Below is a small trained network, with its code and all its weights. Each question gives an input and a class and asks what happens when units are switched off, that is, made to give their printed mean instead of their output.

import numpy as np


def w(rows, s, z=0):
    codes = np.array(rows[::2]) - 128.0
    scale = np.full(codes.shape[1], s)
    scale[-1] = z or s
    return codes * scale


def f(y):
    return np.maximum(y, 0)


def log_softmax(a):
    a = a - a.max(-1, keepdims=True)
    return a - np.log(np.exp(a).sum(-1, keepdims=True))


def net(x, mask):
    res = np.array(x, float).reshape(1, 2) / 4 @ E
    y = f(res @ A[0][:, :-1].T + A[0][:, -1])
    res = res + np.where(mask, y, B[0][:, -1]) @ B[0][:, :-1]
    return log_softmax(res[-1] @ U[:, :-1].T + U[:, -1])


A, B = {}, {}
E = w([
[15,137,17,244,189,219],'x0',
[66,254,194,181,237,16],'x1',
],0.0094)
A[0] = w([
[104,157,198,133,175,149,83],'N1',
[136,122,165,104,124,109,253],'N2',
[223,64,251,49,105,96,71],'N3',
[121,193,192,164,172,77,61],'N4',
[159,51,135,135,105,204,75],'N5',
[168,21,82,104,59,213,152],'N6',
[81,74,18,174,183,211,67],'N7',
],0.011,0.012)
B[0] = w([
[49,164,95,100,140,87,152],'N1',
[59,75,204,213,210,227,209],'N2',
[61,157,39,137,15,139,225],'N3',
[36,123,62,34,144,63,181],'N4',
[109,140,90,67,97,36,178],'N5',
[103,152,175,116,239,86,250],'N6',
[9,118,110,147,43,171,228],'N7',
],0.015,0.018)
U = w([
[75,132,105,145,54,175,121],'0',
[103,136,163,34,211,12,129],'1',
[130,95,235,223,219,223,252],'2',
[200,186,182,68,105,162,92],'3',
[236,104,111,100,120,50,96],'4',
[203,95,135,117,86,66,93],'5',
[195,100,128,82,100,39,92],'6',
],0.011,0.012)

Each question gives the input, the list of numbers given to net, and the class t.
The units are the neurons (one row each of A and B). Each row of codes is followed by its name. A weight is (code - 128) times the scale printed after its matrix; where a second scale follows, it is the last column's (A, B and U).
mask holds one flag per neuron, in row order. A switched-off neuron (its flag False) gives its mean, the last column of its row in B, instead of its output. The means were averaged over made-up inputs and are rounded, as every weight is.
A unit's drop is (log p(t) with every unit on - log p(t) with that unit switched off) / (log p(t) with every unit on - log p(t) with every unit switched off).
The circuit of an input: a set's keep is (log p(t) with only the set's units on - log p(t) with every unit switched off) / (log p(t) with every unit on - log p(t) with every unit switched off). Starting from all 7 units, units are removed one at a time, each time the one whose removal leaves the highest keep (on an exact tie, the one counted first), for as long as the keep stays at least 0.8.
units of the circuit, in order: the units of the circuit, biggest drop first
k most important neurons: the k neurons with the biggest drops, biggest first
drop when u is switched off: that unit's drop, to one decimal
input [3,0], class 2: units of the circuit, in order	[N3]
input [-2,3], class 2: 3 most important neurons	[N5, N2, N3]
input [3,-7], class 1: 2 most important neurons	[N6, N5]
input [-7,5], class 0: 2 most important neurons	[N3, N6]
input [2,3], class 2: units of the circuit, in order	[N3, N5]
input [4,6], class 1: 2 most important neurons	[N3, N4]
input [3,5], class 1: 2 most important neurons	[N3, N7]
input [-4,-5], class 1: 3 most important neurons	[N6, N7, N5]
input [4,-6], class 1: 2 most important neurons	[N6, N3]
input [3,-2], class 2: 2 most important neurons	[N3, N4]
input [3,-3], class 2: 4 most important neurons	[N3, N4, N6, N1]
input [1,-3], class 2: 2 most important neurons	[N4, N3]
input [1,0], class 2: drop when N3 is switched off	0.2
input [2,-8], class 1: drop when N4 is switched off	0.0
input [-8,3], class 0: drop when N3 is switched off	1.0
